Below is a small trained network, with its code and all its weights. Each question gives an input and a class and asks what happens when units are switched off, that is, made to give their printed mean instead of their output.

import numpy as np


def w(rows, s, z=0):
    codes = np.array(rows[::2]) - 128.0
    scale = np.full(codes.shape[1], s)
    scale[-1] = z or s
    return codes * scale


def f(y):
    return np.maximum(y, 0)


def log_softmax(a):
    a = a - a.max(-1, keepdims=True)
    return a - np.log(np.exp(a).sum(-1, keepdims=True))


def net(x, mask):
    res = np.array(x, float).reshape(1, 5) / 4 @ E
    y = f(res @ A[0][:, :-1].T + A[0][:, -1])
    res = res + np.where(mask, y, B[0][:, -1]) @ B[0][:, :-1]
    return log_softmax(res[-1] @ U[:, :-1].T + U[:, -1])


A, B = {}, {}
E = w([
[155,31,88,213],'x0',
[202,175,98,163],'x1',
[89,46,196,90],'x2',
[141,150,254,190],'x3',
[198,83,138,72],'x4',
],0.0096)
A[0] = w([
[198,211,179,135,177],'N1',
[104,202,173,69,182],'N2',
[134,15,167,51,111],'N3',
[189,197,230,125,131],'N4',
[212,189,93,108,143],'N5',
[77,180,183,134,95],'N6',
[129,127,161,205,126],'N7',
[244,106,68,184,148],'N8',
[87,131,226,127,173],'N9',
[168,170,143,79,129],'N10',
[60,110,91,101,172],'N11',
[73,124,162,183,100],'N12',
[113,100,88,93,95],'N13',
[210,129,134,181,113],'N14',
[182,52,155,111,49],'N15',
[113,84,176,243,94],'N16',
[248,123,101,172,164],'N17',
[127,24,191,119,143],'N18',
[155,153,96,100,109],'N19',
[140,178,57,179,109],'N20',
[80,156,176,127,157],'N21',
[73,167,208,203,254],'N22',
[69,106,173,114,184],'N23',
[117,60,150,75,150],'N24',
[123,146,106,147,160],'N25',
[139,61,156,203,189],'N26',
[224,87,73,142,131],'N27',
[96,121,73,160,54],'N28',
[62,79,66,127,175],'N29',
],0.013,0.0054)
B[0] = w([
[181,83,162,245,219],'N1',
[155,106,108,176,225],'N2',
[65,168,51,61,231],'N3',
[154,182,159,204,237],'N4',
[133,90,144,162,202],'N5',
[109,158,108,195,195],'N6',
[128,72,121,164,176],'N7',
[100,163,187,134,232],'N8',
[98,139,128,166,240],'N9',
[136,114,103,175,178],'N10',
[149,161,88,114,178],'N11',
[124,70,85,142,173],'N12',
[124,186,88,103,164],'N13',
[157,112,188,80,181],'N14',
[120,126,127,75,178],'N15',
[111,34,127,143,200],'N16',
[116,141,218,103,219],'N17',
[52,63,133,109,229],'N18',
[135,77,114,148,162],'N19',
[99,150,149,89,188],'N20',
[90,156,118,152,196],'N21',
[79,144,84,177,252],'N22',
[106,109,95,142,205],'N23',
[89,173,51,94,201],'N24',
[114,138,131,127,153],'N25',
[105,23,122,128,206],'N26',
[84,180,178,135,215],'N27',
[136,141,166,112,154],'N28',
[132,197,136,125,195],'N29',
],0.011,0.013)
U = w([
[114,159,140,134,255],'0',
[251,132,223,159,147],'1',
[75,104,95,22,125],'2',
[184,43,73,178,138],'3',
[242,108,124,51,43],'4',
[200,201,33,62,168],'5',
[114,165,93,179,64],'6',
[209,105,121,84,36],'7',
],0.012,0.0081)

Each question gives the input, the list of numbers given to net, and the class t.
The units are the neurons (one row each of A and B). Each row of codes is followed by its name. A weight is (code - 128) times the scale printed after its matrix; where a second scale follows, it is the last column's (A, B and U).
mask holds one flag per neuron, in row order. A switched-off neuron (its flag False) gives its mean, the last column of its row in B, instead of its output. The means were averaged over made-up inputs and are rounded, as every weight is.
A unit's drop is (log p(t) with every unit on - log p(t) with that unit switched off) / (log p(t) with every unit on - log p(t) with every unit switched off).
The circuit of an input: a set's keep is (log p(t) with only the set's units on - log p(t) with every unit switched off) / (log p(t) with every unit on - log p(t) with every unit switched off). Starting from the 12 units with the biggest drops (on a tie, the unit counted first), units are removed one at a time, each time the one whose removal leaves the highest keep (on an exact tie, the one counted first), for as long as the keep stays at least 0.8.
circuit, biggest first: the units of the circuit, biggest drop first
unit that matters most: the unit with the biggest drop
k most important neurons: the k neurons with the biggest drops, biggest first
drop of u: that unit's drop, to one decimal
input [1,1,-3,-8,-1], class 0: unit that matters most : N3
input [1,-4,-7,-6,7], class 0: circuit, biggest first : N27; N8; N17
input [4,-5,2,1,-3], class 2: circuit, biggest first : N1; N4
input [-7,-7,7,1,0], class 6: circuit, biggest first : N6; N2
input [-3,2,-7,-5,-7], class 0: circuit, biggest first : N20; N22
input [6,7,4,-8,1], class 2: 2 most important neurons : N4; N1
input [-1,2,-7,8,-3], class 1: circuit, biggest first : N1; N3
input [-5,6,7,2,7], class 6: 3 most important neurons : N3; N4; N26
input [-8,8,-4,6,-6], class 1: 4 most important neurons : N1; N3; N4; N24
input [1,-2,2,8,8], class 3: 2 most important neurons : N4; N1
input [7,2,-8,-7,-1], class 0: 4 most important neurons : N1; N20; N27; N4
input [6,-2,-3,-4,1], class 0: drop of N18 : 0.1
input [-7,-2,-1,-3,3], class 3: drop of N3 : 0.2
input [1,-6,5,8,-8], class 3: unit that matters most : N16
input [-8,8,3,-7,-7], class 3: drop of N19 : 0.2
